Each row is followed by its class.
[  6   4  -6  -4   0 -11  -6   5  -4   0   3   7  -2   3   2  -1  -4  -1
   0  -4 -22   1  -3   6   0 -10  15  -3   1  10   5  11  -3  -2 -40  -6
   0 -22   0   2  -7   5   6  -5   1   2  -5  -5   4  -1   5   2   1  -2
  -2   2   2   3  14   1   2   7  -6  -1   2  -1  -4   5   7   7   0  -1
   8  -3   2  -1  -7   3   7 -10 -13   8   7   0   0   2  30  -3   5  -3
  -3   3   8   8  25  -6  -3  -8   3   2   3   1  -4   5  -5  -7  30  11
  -3   0   0   6  -4  -5   0   5   8   5  -4   0  -2   1  -1   3  -3   2
   1  -2  -6  -1  19  -6  -4]
K
[  2  -5 -13   3   7 -17   4   6   0   2   5  -6  -2  -7  -9 -23   8  -1
  -3  -9 -40   4  -3   9  -1  -4  -2  -2  -3   3  -1   2   2  -7 -20  -6
   1  23 -30 -29  -8   4  10   4   6  -4  13   3   6   4  -8  -6   1   1
   0  -7   3  -3  14  -3   7  -1  -3 -31  -8   9  20   8   3   3   1   5
  38 -26  -8  -6  15   1   5  -2  -7   1  -6   2  -8  19   8   2   2  16
  -6  -1   7  21  -8  11  -2   7  -2  12  20   4  -2  -1   8  -7  34  28
  -4  11   3  -1   1  11  36   3   4   0 -30   4  -3   2  -6  -2  -4  -5
  -1  -1  -7  -4   7  -4  -6]
C
[  8   5 -14  -3  -5 -10  10   2  -2  -1   0   5  -1   3  -7  -3   2   1
   5  -2 -23  -6   2   8  -4 -14  13   4  -3   1   0   2   8  -4 -33   0
   2  -2 -18  -1  -5   5  13  -1   1  -3   2  -1  -8   3   1   0  -1   0
  -2  -5  -8  -3  12  -1   6   6  -3  -9   9  -1   6   7   8   3  -1   4
   9 -13  -6  -2  -6   9   3  -1  17  12   2   2  -1  -5  21  -8  -4  -2
  -1   0  13   7  26   2   1   1  -5  10   3 -14  -3  12   7  -7  32  -2
  -3   5   2   4   6  -5   2  -2   3  -2  -8  -1   1  -9   9   1   6   1
   3  -1  -1   5  13  -6  -5]
V
[  8   2 -14   1   7 -20  11  11   1   1   5  -8   0  -2  -6 -10  -1   2
  -4   3 -33  -4   6   9   1 -15   6  -1   1   2   2  -1  14   8 -50  -2
  -4  -9 -20 -19  -6   3  15  -3   6  -5   0   2  -8   9  -2  -5   0   1
  -3 -10 -12  -6  23   0   7   4  -2 -19   3  11  10  10  27   0  -5   5
  32 -25   0  -7  14   6   4   2  -4   5   2  -3   2  11  25   1   3   0
  -6  -6   7  20  13   7   4   5   5  20   7   1  -5   9   1  -7  34  17
  -2  13  -1   6   0   2  20   5   5  -1 -24   1   1   5  -3   0  -4  -2
   3   0  -1   3  29  -6 -10]
C
[  3   2 -16   5   0 -17   7   3  -1   1  -3  -2  -2  -1   0 -14   1   4
  -8   3 -28  -2   9   7   0  -7   8  -3   2  16   1   1  20  -7 -37  -3
  -3   9 -12 -38  -4   2  12   0   5  -7   2   5  -8   6  -2   0   3   6
   6  -5  -1  -6  17   0   4  -9   5 -13  -3  -1   7  12  18  -4   1  -1
  21 -27  -3   0  11   2   3  -2  -5   3  10  -2   2   8   5  -2   1  -4
   0  -5   5  22   7   2  -7  11   4  20  -7   0   0   6   1  -5  16   2
 -10  14   2   3  -3   4  16   6   6  -9 -14   2   1  -4  12   0  -3  -2
   1  -2   6   6  17  -7  -8]
E
[  3   1  -6  10  -6 -16   7   8  -5  -4  -4   1   0  -3 -12  -7   3   3
   5   2 -16  -2   2   3  -2 -11  11   2   5  10  -5   0  13   1 -47  -3
  -1   5  19 -11  -3  -1   5   3   2  -1   1  -2 -10   1  -2   1  -1   0
   7  -4 -13  -1   8   0   6  -6   3   7  -1  -5   2  10  16  -3  -1   1
  10 -11  -3  -1   6 -10   2  10  -2   3   9   3   5   7  18   7  -6   9
   0   4   1   6   8  -5  -7   4   0  14   4  -6 -20  13  -2  -3  -4   6
  -4   6   5  -2 -13  -1  19   2   1  -5 -12  11  -1   1   0   0  -6   0
   5  -8   0   6  16  -2 -10]
Y
[  4   1  -9  -1   9 -10   4   5  -9   0   2   0  -2  -2  -5  -6  -1   0
   1  -3 -24   1   1  17   3 -10   5   0   3   1   4   0   1  -3 -27   0
   0  -9 -16  -9  -8   1  10   2   2  -1   4   2  -2  -2   8  -3   0  -1
  -2  -4  -1   5   7   0   2  -1  -2  -2   0  -3   9   6  10   1   0   3
  18 -18  -1  -7  12   5   1  -2 -17   1  -3   0   8  11  16   3  -3  -1
   0   0  10  21  12   4  -4   3   1  11   4   2  -4   7   6  -4  31  15
  -1   5  -1  -3   0   5  16   1   4  -4 -19   2  -1  -3  -1  15 -11   6
   4   5   3   3  16  -4  -6]
C
[  3   2 -10 -17   2 -10   4   3  -2   1   3  18  -3  -1  -6   2   3   1
   0  -3 -25  -5  -3   6   0 -12  15  -1   1   3  -5  -1   9  -6 -31  -1
   2 -13 -15  -1  -4  -3  11   6  -3  -2   0  -3  -5  -2   1   5   1   3
   3   3  -4  -2  12  -1   5   7  -6 -13   6   2   5  -3   7   6   2   3
   6  -7  -2  -2   8   9  -1  -3  -9   4  -2   2   1  -1  18  -5   1 -10
  -4  -1   2  -1  12   3  -4   3  -1   8   7   1  -7   7  -3   2  34  15
  -5   1   1   8 -13  -2   1   1   8  -2 -10   1   1  -7   0   6   4  -2
   7   1  -1   5  16 -10  -3]
V
[  3  -1   5  -2  -2 -11   3  11  -5   0  -4   1   0  -6  -9  10   4   1
   1   0   8  -6   3  -2   1 -13  16  -3   4  -9  -5  -3   3   2 -28  -2
  -4  -9   8 -10  -5  -7   3   7  -1  -1   2   0 -13   3   0   2   4  -2
  11   0 -11  -2 -10  -3 -10   7   3   5 -13 -12  -9  -1   7   1   2   3
   1   9  -1   1   1   2  -1  26   2   2   5   5  10   5  26   6  -3  16
   0   0   4   0  10  -8  -4   1   9  12  12   0  -5  19  -5   2  27   2
   3   9   7  -1 -10   3  11 -14  16  -7  -9   1   0  -2  -9  -3  -2  -3
   8  -1  -1   3   8   0  19]
M
[  7  -2 -11  -1  -1 -14   7   9   1  -2   0   2  -2  -4  -4 -13   1   2
  -1  -3 -21   1   1   6   2 -10  10   0   2   8   5   1   5  -4 -30  -3
   1  -6 -12 -14  -3   3   8  -3   7  -7   1  -1  -2   2  -1  -3   2  -5
   2  -6  -3  -4  13   1   5   0  -2 -12   5   4   4  11  14   7  -1  29
  20 -21   0   1  14   2   3  -2  -2   2   2   3  -2   7   8   5  -1   2
   0   3   4  14   4  11  -3   0  -3  14  -2   0  -4   5   8  -7  19   8
  -6   0   0   2  -3   4  15   1   4  -3 -18   0   3  -5  -1  -1  -4  -9
   0  -3  -1   3  20  -8   0]
C
[  9   6   1  -4   1 -22   5  11  -3   1  -3  -1  -2  -9  -5   3  -2   4
   8  -1 -10  -2  -1   0   3 -19  15  -4   4  -1  -2   0  11  -2 -42  -4
  -6  -6   3 -12  -5   1  10   4   7  -1   2   5 -13  -5  -2   1   0   2
  12  -4 -14  -6   5  -6   4   3   0   3   4   0  -1   8   9   1   2   5
   3  -2  -2   2   2   2   1  23  -5   2   8   2   6   1  28   3  -4  17
  -2   2   6   4  10  -4  -5  -2   5  15  13  -1  -6  39   4  -4  28   3
  -1  16   7   1  -6  -2  24  -1   0  -5 -13   0   1   2  -7   1   3  -5
   1   2   1   7  21  -3  -3]
K
